Here is a tiny trained network, its code and every weight. The questions are about switching its units off for an input and a target symbol, where a switched-off unit gives its printed mean instead of its output.

import numpy as np


def w(rows, s, z=0):
    codes = np.array(rows[::2]) - 128.0
    scale = np.full(codes.shape[1], s)
    scale[-1] = z or s
    return codes * scale


def norm(h):
    return h / np.sqrt((h * h).mean(-1, keepdims=True) + 1e-5)


def f(y):
    return np.maximum(y, 0)


def softmax(a):
    e = np.exp(a - a.max(-1, keepdims=True))
    return e / e.sum(-1, keepdims=True)


def log_softmax(a):
    a = a - a.max(-1, keepdims=True)
    return a - np.log(np.exp(a).sum(-1, keepdims=True))


def net(x, mask):
    ids = ['δηθμξσω'.index(c) for c in x.split()]
    T = len(ids)
    res = E[ids] + P[:T]
    u = 0
    for l in range(3):
        q, k, v = (norm(res) @ M[l].T for M in (Q, K, V))
        z = softmax(np.where(np.tri(T) > 0, q @ k.T / 4**0.5, -1e9)) @ v
        res = res + np.where(mask[u], z, O[l][:, -1]) @ O[l][:, :-1]
        u += 1
        y = f(norm(res) @ A[l][:, :-1].T + A[l][:, -1])
        res = res + np.where(mask[u : u + 4], y, B[l][:, -1]) @ B[l][:, :-1]
        u += 4
    return log_softmax(norm(res)[-1] @ U[:, :-1].T + U[:, -1])


Q, K, V, O, A, B = {}, {}, {}, {}, {}, {}
E = w([
[104,160,168,112,177],'δ',
[1,206,204,124,198],'η',
[93,57,181,131,111],'θ',
[112,215,131,191,98],'μ',
[213,126,174,148,144],'ξ',
[184,81,44,185,136],'σ',
[135,123,52,62,205],'ω',
],0.008)
P = w([
[118,81,184,204,253],'0',
[116,112,159,182,209],'1',
[119,115,154,159,181],'2',
[122,124,145,134,160],'3',
[114,131,147,119,140],'4',
[114,143,143,96,125],'5',
[118,145,143,72,114],'6',
[125,157,136,64,94],'7',
[128,157,132,48,90],'8',
[117,144,130,41,91],'9',
],0.006)
Q[0] = w([
[157,114,40,70,161],'0.h0',
[199,111,121,85,9],'0.h0',
[85,195,193,2,166],'0.h0',
[64,58,194,87,131],'0.h0',
],0.0079)
K[0] = w([
[95,122,207,217,112],'0.h0',
[69,186,176,78,176],'0.h0',
[155,128,122,70,2],'0.h0',
[217,194,84,119,88],'0.h0',
],0.0084)
V[0] = w([
[17,2,102,119,155],'0.h0',
[136,231,73,176,161],'0.h0',
[55,118,163,126,40],'0.h0',
[201,124,164,78,228],'0.h0',
],0.005)
O[0] = w([
[96,2,159,82,181,179],'0.h0',
[144,191,71,171,181,140],'0.h0',
[59,115,115,113,49,42],'0.h0',
[210,162,200,84,194,252],'0.h0',
],0.0046,0.0037)
A[0] = w([
[85,125,13,171,105,253],'0.n0',
[125,234,128,206,115,115],'0.n1',
[49,145,184,111,33,201],'0.n2',
[113,174,116,252,105,21],'0.n3',
],0.004,0.0025)
B[0] = w([
[207,102,182,204,201,203],'0.n0',
[154,44,144,232,212,227],'0.n1',
[129,54,161,245,254,249],'0.n2',
[133,99,174,73,203,151],'0.n3',
],0.0033,0.0015)
Q[1] = w([
[106,137,166,94,172],'1.h0',
[74,172,48,144,46],'1.h0',
[42,179,91,110,55],'1.h0',
[75,123,64,67,2],'1.h0',
],0.01)
K[1] = w([
[159,100,121,121,2],'1.h0',
[97,115,169,229,217],'1.h0',
[82,89,191,249,162],'1.h0',
[76,60,212,175,211],'1.h0',
],0.0081)
V[1] = w([
[129,178,151,167,216],'1.h0',
[55,188,163,171,180],'1.h0',
[66,132,200,45,158],'1.h0',
[254,54,198,199,120],'1.h0',
],0.004)
O[1] = w([
[63,127,100,99,44,254],'1.h0',
[38,97,127,125,138,152],'1.h0',
[83,199,93,142,137,184],'1.h0',
[161,109,199,230,2,202],'1.h0',
],0.0049,0.0035)
A[1] = w([
[121,187,74,71,109,132],'1.n0',
[141,115,169,141,177,4],'1.n1',
[135,124,174,71,164,89],'1.n2',
[2,173,118,186,89,98],'1.n3',
],0.0064,0.0018)
B[1] = w([
[205,172,136,148,143,184],'1.n0',
[186,198,97,86,136,207],'1.n1',
[199,125,118,70,97,253],'1.n2',
[125,3,3,235,182,203],'1.n3',
],0.0048,0.0029)
Q[2] = w([
[253,77,181,158,107],'2.h0',
[227,90,119,87,136],'2.h0',
[114,144,178,135,32],'2.h0',
[229,175,136,188,109],'2.h0',
],0.014)
K[2] = w([
[193,71,69,87,60],'2.h0',
[214,63,120,27,116],'2.h0',
[212,184,159,196,7],'2.h0',
[167,169,34,96,92],'2.h0',
],0.011)
V[2] = w([
[166,21,229,96,163],'2.h0',
[105,186,203,63,207],'2.h0',
[100,255,202,93,26],'2.h0',
[121,182,190,71,130],'2.h0',
],0.0047)
O[2] = w([
[87,167,82,122,24,241],'2.h0',
[1,164,72,94,114,223],'2.h0',
[85,91,218,237,214,1],'2.h0',
[59,158,125,152,138,142],'2.h0',
],0.005,0.0044)
A[2] = w([
[132,149,223,160,136,196],'2.n0',
[108,169,97,94,100,4],'2.n1',
[3,128,132,165,192,11],'2.n2',
[193,178,97,155,211,132],'2.n3',
],0.0066,0.0028)
B[2] = w([
[88,203,79,118,94,211],'2.n0',
[105,143,111,183,94,196],'2.n1',
[253,94,188,121,126,215],'2.n2',
[84,121,78,66,67,254],'2.n3',
],0.0063,0.0026)
U = w([
[170,59,62,186,120,129],'δ',
[107,175,105,50,139,241],'η',
[96,217,113,251,82,122],'θ',
[126,109,90,44,207,2],'μ',
[254,156,175,145,67,88],'ξ',
[109,126,193,135,204,145],'σ',
[29,28,195,101,36,119],'ω',
],0.0075,0.003)

Each question gives the input, a string of symbols that net reads in full, and the target symbol t.
The units are the heads (4 rows each of Q, K, V and O) and the neurons (one row each of A and B). Each row of codes is followed by its name. A weight is (code - 128) times the scale printed after its matrix; where a second scale follows, it is the last column's (O, A, B and U).
mask holds one flag per unit, layer by layer, with each layer's heads first. A switched-off unit (its flag False) gives its mean, the last column of its rows in O or B, instead of its output. The means were averaged over made-up inputs and are rounded, as every weight is.
A unit's drop is (log p(t) with every unit on - log p(t) with that unit switched off) / (log p(t) with every unit on - log p(t) with every unit switched off).
The circuit of an input: a set's keep is (log p(t) with only the set's units on - log p(t) with every unit switched off) / (log p(t) with every unit on - log p(t) with every unit switched off). Starting from the 12 units with the biggest drops (on a tie, the unit counted first), units are removed one at a time, each time the one whose removal leaves the highest keep (on an exact tie, the one counted first), for as long as the keep stays at least 0.8.
circuit, biggest first: the units of the circuit, biggest drop first
unit that matters most: the unit with the biggest drop
k most important neurons: the k neurons with the biggest drops, biggest first
top k neurons in layer l: the k neurons of layer l with the biggest drops, biggest first
drop when u is switched off: that unit's drop, to one decimal
input θ δ ω ω μ ω ξ ξ η, target θ: 2 most important neurons : 2.n0; 0.n0
input δ ω ω δ θ, target η: top neuron in layer 1 : 1.n1
input μ σ μ, target ξ: top 2 neurons in layer 0 : 0.n1; 0.n3
input ω μ σ σ ξ η, target ξ: circuit, biggest first : 2.n2; 1.h0; 1.n3
input ω ξ δ μ ω ω δ ξ ω η, target σ: circuit, biggest first : 2.h0; 2.n2
input δ δ μ θ μ ω δ μ δ η, target δ: circuit, biggest first : 0.h0; 1.n3; 2.n2; 2.h0
input η ω θ ω θ, target η: circuit, biggest first : 0.h0; 1.h0; 2.h0
input ξ δ σ μ ξ ω θ θ δ, target ω: circuit, biggest first : 0.h0; 2.h0
input ω σ ω ω η θ θ ξ σ θ, target ξ: circuit, biggest first : 1.h0; 2.h0
input δ ξ ω δ δ ω σ η, target σ: circuit, biggest first : 2.n2; 2.h0; 1.n3
input η ω θ η η δ μ θ θ, target δ: circuit, biggest first : 0.h0; 1.n3; 0.n2
input δ μ δ μ θ, target δ: circuit, biggest first : 0.h0; 1.n3
input ξ δ ω η θ θ ξ μ ξ, target θ: top 2 neurons in layer 1 : 1.n3; 1.n2
input σ δ δ σ δ ω θ θ ω, target ω: circuit, biggest first : 0.h0
input ω δ δ δ ω σ η ξ σ η, target ξ: 3 most important neurons : 2.n2; 1.n3; 0.n0
input ω θ θ μ, target δ: 2 most important neurons : 1.n3; 1.n2
input θ θ σ δ δ ω η θ η, target ω: 2 most important neurons : 1.n3; 2.n2
input μ ω η ω η σ σ ξ μ, target ξ: top 2 neurons in layer 0 : 0.n1; 0.n2
input η σ η ω ξ, target η: top 2 neurons in layer 2 : 2.n2; 2.n3
input η μ ξ ξ δ, target θ: unit that matters most : 1.h0
input ω δ ξ μ δ ξ, target θ: top 2 neurons in layer 2 : 2.n0; 2.n2
input ξ σ δ, target ξ: drop when 1.h0 is switched off : 1.0
input δ ξ ξ μ θ, target θ: drop when 1.h0 is switched off : 0.3
input θ σ μ δ θ ω δ μ δ, target δ: drop when 1.n3 is switched off : 0.9
